Below are the code and all the weights of a small trained network. Each question names an input and a target symbol and asks about switching units off, where a switched-off unit gives its printed mean instead of its output.

import numpy as np


def w(rows, s, z=0):
    codes = np.array(rows[::2]) - 128.0
    scale = np.full(codes.shape[1], s)
    scale[-1] = z or s
    return codes * scale


def norm(h):
    return h / np.sqrt((h * h).mean(-1, keepdims=True) + 1e-5)


def f(y):
    return y / 2 * (1 + np.tanh(0.7978845608 * (y + 0.044715 * y**3)))


def softmax(a):
    e = np.exp(a - a.max(-1, keepdims=True))
    return e / e.sum(-1, keepdims=True)


def log_softmax(a):
    a = a - a.max(-1, keepdims=True)
    return a - np.log(np.exp(a).sum(-1, keepdims=True))


def net(x, mask):
    ids = ['βγδεζηθλμξπστφψω'.index(c) for c in x.split()]
    T = len(ids)
    res = E[ids] + P[:T]
    r = norm(res)
    for j in range(2):
        rows = slice(3 * j, 3 * j + 3)
        q, k, v = (r @ M[0][rows].T for M in (Q, K, V))
        z = softmax(np.where(np.tri(T) > 0, q @ k.T / 3**0.5, -1e9)) @ v
        o = O[0][rows]
        res = res + np.where(mask[j], z, o[:, -1]) @ o[:, :-1]
    y = f(norm(res) @ A[0][:, :-1].T + A[0][:, -1])
    res = res + np.where(mask[2:6], y, B[0][:, -1]) @ B[0][:, :-1]
    return log_softmax(norm(res)[-1] @ U[:, :-1].T + U[:, -1])


Q, K, V, O, A, B = {}, {}, {}, {}, {}, {}
E = w([
[159,115,132,86,91,169,71,101],'β',
[123,102,127,83,129,184,75,139],'γ',
[136,145,146,59,99,163,119,133],'δ',
[160,143,12,166,137,133,138,96],'ε',
[136,117,149,131,113,187,93,128],'ζ',
[121,149,39,190,209,165,117,140],'η',
[179,241,40,111,139,115,119,91],'θ',
[140,135,115,80,139,127,123,145],'λ',
[149,108,104,81,120,147,84,114],'μ',
[149,123,107,99,118,168,86,145],'ξ',
[151,89,132,79,127,158,112,117],'π',
[167,127,151,111,104,127,118,111],'σ',
[149,89,123,125,131,142,70,115],'τ',
[113,146,106,180,130,246,245,156],'φ',
[158,117,104,106,107,201,127,137],'ψ',
[131,112,161,91,140,138,77,123],'ω',
],0.014)
P = w([
[44,185,90,253,122,33,225,98],'0',
[166,171,54,142,109,171,65,118],'1',
[158,125,79,110,119,199,60,148],'2',
[150,147,105,134,143,143,120,143],'3',
[185,141,128,138,171,119,115,168],'4',
[186,141,147,146,171,134,140,172],'5',
[153,111,118,147,163,147,99,159],'6',
],0.0045)
Q[0] = w([
[123,197,3,219,151,139,204,104],'head 1',
[161,45,142,66,137,200,82,170],'head 1',
[205,142,114,73,140,218,103,169],'head 1',
[139,163,32,199,193,78,128,166],'head 2',
[201,43,244,68,98,161,59,169],'head 2',
[166,94,65,41,122,213,55,158],'head 2',
],0.0079)
K[0] = w([
[196,107,116,125,174,189,174,150],'head 1',
[13,76,123,158,43,81,143,83],'head 1',
[47,160,76,200,93,133,192,55],'head 1',
[196,94,161,106,151,116,143,140],'head 2',
[2,142,94,137,88,124,111,45],'head 2',
[76,123,157,173,93,73,187,124],'head 2',
],0.0088)
V[0] = w([
[127,137,201,175,133,92,238,134],'head 1',
[181,145,134,204,130,29,91,130],'head 1',
[118,137,121,230,105,185,107,147],'head 1',
[103,195,213,161,93,129,101,116],'head 2',
[80,208,71,98,170,131,119,255],'head 2',
[242,192,104,116,15,122,145,141],'head 2',
],0.01)
O[0] = w([
[254,87,155,84,52,139,88,26,111],'head 1',
[151,73,20,124,123,23,85,49,86],'head 1',
[86,120,161,224,53,55,207,158,162],'head 1',
[157,234,161,228,184,46,52,141,78],'head 2',
[141,72,178,194,193,96,177,50,3],'head 2',
[214,141,40,199,128,154,169,152,152],'head 2',
],0.0081,0.0063)
A[0] = w([
[179,34,66,145,136,167,146,90,2],'neuron 1',
[131,121,178,103,100,152,111,103,115],'neuron 2',
[97,141,66,245,255,70,190,105,43],'neuron 3',
[67,150,78,140,190,150,192,179,138],'neuron 4',
],0.0092,0.0064)
B[0] = w([
[90,195,176,100,210,79,193,219,143],'neuron 1',
[112,179,142,76,134,124,60,148,158],'neuron 2',
[161,88,152,64,83,150,1,200,228],'neuron 3',
[146,108,95,164,168,178,85,6,255],'neuron 4',
],0.011,0.005)
U = w([
[96,235,53,173,150,141,116,198,2],'β',
[56,180,186,152,192,136,144,114,234],'γ',
[209,202,190,151,187,181,126,121,49],'δ',
[131,119,101,111,144,89,221,175,190],'ε',
[108,185,170,175,69,87,129,175,206],'ζ',
[104,88,145,119,104,98,169,40,240],'η',
[161,128,127,103,208,91,121,211,70],'θ',
[169,122,158,78,213,114,161,59,156],'λ',
[86,134,61,125,162,165,160,1,136],'μ',
[132,39,157,174,116,135,76,153,51],'ξ',
[118,148,135,50,93,186,124,163,159],'π',
[210,151,80,108,92,88,105,64,126],'σ',
[54,106,57,118,88,65,137,145,96],'τ',
[177,125,219,135,64,143,121,64,24],'φ',
[145,125,124,175,67,178,226,121,130],'ψ',
[96,200,170,107,161,79,51,63,122],'ω',
],0.011,0.0034)

Each question gives the input, a string of symbols that net reads in full, and the target symbol t.
The units are the heads (3 rows each of Q, K, V and O) and the neurons (one row each of A and B). Each row of codes is followed by its name. A weight is (code - 128) times the scale printed after its matrix; where a second scale follows, it is the last column's (O, A, B and U).
mask holds one flag per unit, heads first, then neurons. A switched-off unit (its flag False) gives its mean, the last column of its rows in O or B, instead of its output. The means were averaged over made-up inputs and are rounded, as every weight is.
A unit's drop is (log p(t) with every unit on - log p(t) with that unit switched off) / (log p(t) with every unit on - log p(t) with every unit switched off).
The circuit of an input: a set's keep is (log p(t) with only the set's units on - log p(t) with every unit switched off) / (log p(t) with every unit on - log p(t) with every unit switched off). Starting from all 6 units, units are removed one at a time, each time the one whose removal leaves the highest keep (on an exact tie, the one counted first), for as long as the keep stays at least 0.8.
units of the circuit, in order: the units of the circuit, biggest drop first
unit that matters most: the unit with the biggest drop
which heads matter: for each layer, one digit per head in row order, 1 if its drop is at least 0.15 and else 0, layers parted by /
input ξ ξ τ β ξ π, target ξ: which heads matter => 11
input μ π δ π σ ω, target μ: units of the circuit, in order => (head 1; neuron 4)
input ε φ π, target ε: unit that matters most => neuron 1
input γ π π π π δ β, target γ: units of the circuit, in order => (head 1; head 2)
input ψ δ π β σ π π, target ψ: units of the circuit, in order => (head 1; head 2)
input ξ π σ β σ π π, target ξ: units of the circuit, in order => (head 1; neuron 3; head 2)
input ξ μ η σ λ ξ δ, target ξ: units of the circuit, in order => (head 2; head 1; neuron 3)
input τ δ π λ, target τ: which heads matter => 10
input ξ σ π φ ξ ζ, target ξ: units of the circuit, in order => (neuron 3; head 2; head 1)
input ε π δ ε β μ τ, target ε: units of the circuit, in order => (neuron 1; head 2; head 1)
input θ π ω π π β π, target θ: which heads matter => 01
input σ μ ξ, target σ: which heads matter => 10
input η ζ γ π, target η: which heads matter => 11
input σ β ω, target σ: which heads matter => 10
input τ μ π, target τ: units of the circuit, in order => (head 1)
input σ ξ σ η σ δ π, target σ: which heads matter => 10
input λ π π, target λ: which heads matter => 11
input ξ π π ε γ, target ξ: units of the circuit, in order => (head 1; neuron 3; head 2)
input β π μ γ τ ζ, target β: which heads matter => 01
input σ γ ω σ π, target σ: which heads matter => 10
